Below is a small trained network, with its code and all its weights. Each question gives an input and a class and asks what happens when units are switched off, that is, made to give their printed mean instead of their output.

import numpy as np


def w(rows, s, z=0):
    codes = np.array(rows[::2]) - 128.0
    scale = np.full(codes.shape[1], s)
    scale[-1] = z or s
    return codes * scale


def norm(h):
    return h / np.sqrt((h * h).mean(-1, keepdims=True) + 1e-5)


def f(y):
    return y / 2 * (1 + np.tanh(0.7978845608 * (y + 0.044715 * y**3)))


def log_softmax(a):
    a = a - a.max(-1, keepdims=True)
    return a - np.log(np.exp(a).sum(-1, keepdims=True))


def net(x, mask):
    res = np.array(x, float).reshape(1, 7) / 4 @ E
    u = 0
    for l in range(2):
        y = f(norm(res) @ A[l][:, :-1].T + A[l][:, -1])
        res = res + np.where(mask[u : u + 16], y, B[l][:, -1]) @ B[l][:, :-1]
        u += 16
    return log_softmax(norm(res)[-1] @ U[:, :-1].T + U[:, -1])


A, B = {}, {}
E = w([
[127,128,127,127,127,132,128,127,127,130,128],'x0',
[175,137,44,130,195,149,121,135,95,108,35],'x1',
[107,255,108,171,125,189,157,174,140,165,149],'x2',
[29,129,51,181,101,130,75,69,152,42,127],'x3',
[223,135,79,115,150,158,121,95,169,76,235],'x4',
[130,136,136,129,130,116,130,132,120,110,129],'x5',
[117,119,118,121,134,141,130,122,128,143,136],'x6',
],0.0024)
A[0] = w([
[80,134,96,80,106,168,59,125,156,83,125,69],'0.n0',
[162,154,142,103,147,88,63,157,188,78,138,211],'0.n1',
[71,252,133,228,144,195,154,210,152,145,154,131],'0.n2',
[163,128,29,155,220,158,159,160,53,97,24,73],'0.n3',
[41,146,60,143,68,151,87,40,159,54,115,125],'0.n4',
[122,5,158,99,127,74,74,75,109,108,118,64],'0.n5',
[221,146,72,164,198,150,148,93,170,77,195,77],'0.n6',
[2,117,166,144,140,95,148,187,112,159,41,79],'0.n7',
[63,170,86,148,111,55,89,81,173,77,124,137],'0.n8',
[73,176,114,114,148,107,145,106,191,105,130,21],'0.n9',
[212,145,206,51,166,121,190,161,107,199,131,134],'0.n10',
[52,122,213,132,43,92,189,138,174,121,219,2],'0.n11',
[64,117,171,158,71,116,124,143,87,170,41,17],'0.n12',
[95,125,163,77,2,141,149,103,179,176,171,117],'0.n13',
[189,137,106,124,150,128,110,71,209,101,243,58],'0.n14',
[130,40,143,151,202,96,103,139,101,78,106,33],'0.n15',
],0.0033,0.00085)
B[0] = w([
[156,90,164,180,121,110,152,150,105,163,108,156],'0.n0',
[64,103,114,123,127,188,140,144,112,174,122,158],'0.n1',
[121,102,71,39,69,27,156,122,154,112,117,234],'0.n2',
[98,172,233,98,160,108,8,94,209,147,147,217],'0.n3',
[199,120,151,172,154,90,118,222,65,188,173,255],'0.n4',
[104,252,54,86,70,75,174,171,158,151,119,210],'0.n5',
[83,97,196,108,71,150,138,141,112,112,85,214],'0.n6',
[168,80,154,129,107,196,142,130,141,49,144,203],'0.n7',
[178,111,139,171,186,135,178,130,85,193,137,204],'0.n8',
[128,71,77,141,134,117,114,153,114,120,134,135],'0.n9',
[109,52,68,246,161,80,119,159,71,137,163,202],'0.n10',
[149,190,137,109,214,154,4,77,205,162,72,217],'0.n11',
[132,110,156,124,114,228,201,114,107,80,131,173],'0.n12',
[169,154,115,134,180,109,74,119,104,72,45,188],'0.n13',
[86,102,174,116,98,190,148,153,100,88,37,223],'0.n14',
[105,148,117,107,82,143,146,153,187,163,155,157],'0.n15',
],0.0037,0.0029)
A[1] = w([
[185,136,119,117,112,133,89,127,152,108,180,147],'1.n0',
[161,88,118,89,107,178,125,142,109,74,163,62],'1.n1',
[137,98,71,64,85,54,159,88,125,147,111,55],'1.n2',
[141,158,151,119,217,145,78,37,192,154,107,107],'1.n3',
[169,112,122,110,133,181,134,100,131,118,185,135],'1.n4',
[162,102,190,82,136,122,165,125,134,154,120,147],'1.n5',
[106,83,127,154,150,94,119,204,116,123,104,196],'1.n6',
[129,94,161,123,103,254,220,111,119,55,114,26],'1.n7',
[94,158,193,129,167,138,56,73,196,152,153,80],'1.n8',
[145,109,141,117,149,130,158,150,90,170,150,75],'1.n9',
[83,150,102,98,95,96,145,106,165,86,113,242],'1.n10',
[82,144,101,208,133,130,122,94,106,99,157,23],'1.n11',
[142,84,106,244,182,91,140,152,77,163,184,10],'1.n12',
[149,119,140,135,150,109,178,191,135,156,136,90],'1.n13',
[94,116,167,155,145,138,175,109,156,125,91,53],'1.n14',
[119,188,28,63,88,74,195,141,150,153,131,95],'1.n15',
],0.0049,0.0013)
B[1] = w([
[51,130,149,118,161,152,160,136,102,168,89,151],'1.n0',
[85,168,165,129,108,130,197,123,89,186,103,145],'1.n1',
[102,176,138,130,124,84,186,147,187,75,182,176],'1.n2',
[127,205,169,103,175,116,41,233,159,97,109,227],'1.n3',
[96,162,155,149,84,118,141,147,101,115,56,115],'1.n4',
[122,167,40,168,124,157,118,90,137,101,115,170],'1.n5',
[141,176,117,113,120,144,135,76,132,152,185,244],'1.n6',
[88,166,201,88,37,195,202,139,22,138,72,217],'1.n7',
[127,142,100,99,191,124,45,184,135,132,118,227],'1.n8',
[85,131,100,168,122,112,65,96,116,101,180,138],'1.n9',
[204,80,91,149,161,144,187,118,141,197,164,203],'1.n10',
[192,87,87,138,143,134,106,88,92,155,164,120],'1.n11',
[199,52,33,228,168,182,96,24,16,160,187,251],'1.n12',
[139,89,79,167,127,140,100,101,119,110,146,163],'1.n13',
[86,152,155,75,101,180,158,162,65,121,159,128],'1.n14',
[108,37,176,87,92,11,202,53,252,48,147,226],'1.n15',
],0.0037,0.0029)
U = w([
[171,78,59,224,158,145,89,52,24,168,195,220],'0',
[109,195,176,81,199,130,2,199,171,135,80,205],'1',
[70,146,207,99,45,211,230,128,34,133,71,85],'2',
[119,93,120,94,99,39,224,78,230,112,165,7],'3',
],0.0066,0.00016)

Each question gives the input, the list of numbers given to net, and the class t.
The units are the neurons (one row each of A and B). Each row of codes is followed by its name. A weight is (code - 128) times the scale printed after its matrix; where a second scale follows, it is the last column's (A, B and U).
mask holds one flag per neuron, layer by layer. A switched-off neuron (its flag False) gives its mean, the last column of its row in B, instead of its output. The means were averaged over made-up inputs and are rounded, as every weight is.
A unit's drop is (log p(t) with every unit on - log p(t) with that unit switched off) / (log p(t) with every unit on - log p(t) with every unit switched off).
The circuit of an input: a set's keep is (log p(t) with only the set's units on - log p(t) with every unit switched off) / (log p(t) with every unit on - log p(t) with every unit switched off). Starting from the 12 units with the biggest drops (on a tie, the unit counted first), units are removed one at a time, each time the one whose removal leaves the highest keep (on an exact tie, the one counted first), for as long as the keep stays at least 0.8.
units of the circuit, in order: the units of the circuit, biggest drop first
top k neurons: the k neurons with the biggest drops, biggest first
top k neurons in layer l: the k neurons of layer l with the biggest drops, biggest first
drop of u: that unit's drop, to one decimal
input [-4,1,7,-7,2,0,0], class 0: units of the circuit, in order : (0.n10)
input [-7,-6,0,-6,8,-7,-5], class 2: top 3 neurons in layer 0 : (0.n14 0.n4 0.n3)
input [-2,5,0,-3,6,-4,7], class 2: top 3 neurons : (0.n6 0.n11 0.n14)
input [-4,4,7,5,6,-1,5], class 3: units of the circuit, in order : (0.n2 1.n15)
input [7,6,7,-6,1,5,-6], class 3: top 4 neurons in layer 0 : (0.n2 0.n11 0.n4 0.n8)
input [4,-8,-6,6,5,-1,2], class 1: top 3 neurons : (0.n11 0.n10 0.n2)
input [8,-7,2,-7,-3,3,-4], class 0: units of the circuit, in order : (0.n10 1.n12)
input [-7,-4,4,6,7,-1,-5], class 2: units of the circuit, in order : (0.n14 1.n7)
input [6,-6,8,-8,-5,5,-8], class 0: top 3 neurons : (0.n10 0.n5 0.n3)
input [4,-2,-3,-3,-2,1,8], class 0: top 4 neurons : (0.n10 0.n2 1.n12 0.n3)
input [1,-7,0,5,-7,1,5], class 1: top 3 neurons in layer 0 : (0.n11 0.n14 0.n10)
input [2,5,-2,3,-7,-8,7], class 2: top 2 neurons : (0.n12 0.n7)
input [-6,0,2,5,7,-1,7], class 2: top 2 neurons in layer 0 : (0.n14 0.n6)
input [8,5,6,3,7,0,-2], class 2: top 2 neurons : (0.n11 0.n6)
input [4,8,-3,-3,5,-4,0], class 1: units of the circuit, in order : (0.n3)
input [-6,4,-6,-3,-4,-8,3], class 3: top 2 neurons in layer 0 : (0.n5 0.n11)
input [-1,7,-6,0,-1,0,4], class 1: top 2 neurons : (0.n3 0.n2)
input [-5,5,-8,-1,3,-2,-4], class 3: top 2 neurons : (0.n5 0.n11)
input [-1,-4,-1,6,8,-3,6], class 2: top 3 neurons in layer 0 : (0.n14 0.n10 0.n6)
input [6,-1,-1,2,4,0,5], class 2: units of the circuit, in order : (0.n14)
input [8,-5,8,5,7,-2,0], class 3: top 4 neurons in layer 0 : (0.n2 0.n7 0.n12 0.n3)
input [-1,6,1,6,7,0,-1], class 2: top 2 neurons : (0.n6 0.n11)
input [-2,-8,4,6,5,-1,0], class 1: top 2 neurons in layer 0 : (0.n11 0.n10)
input [-5,8,-6,-2,4,6,7], class 1: top 2 neurons in layer 0 : (0.n3 0.n2)
input [8,-6,3,8,0,-1,4], class 0: top 2 neurons in layer 0 : (0.n4 0.n3)
input [-1,3,4,1,2,-5,6], class 3: top 2 neurons in layer 0 : (0.n2 0.n11)
input [7,0,7,3,-2,-5,5], class 3: units of the circuit, in order : (0.n2)
input [-4,5,-1,2,3,1,7], class 1: drop of 0.n3 : 2.1
input [5,1,-8,3,0,5,0], class 3: drop of 0.n5 : 0.2
input [6,-5,3,1,4,8,7], class 1: drop of 0.n11 : 2.9
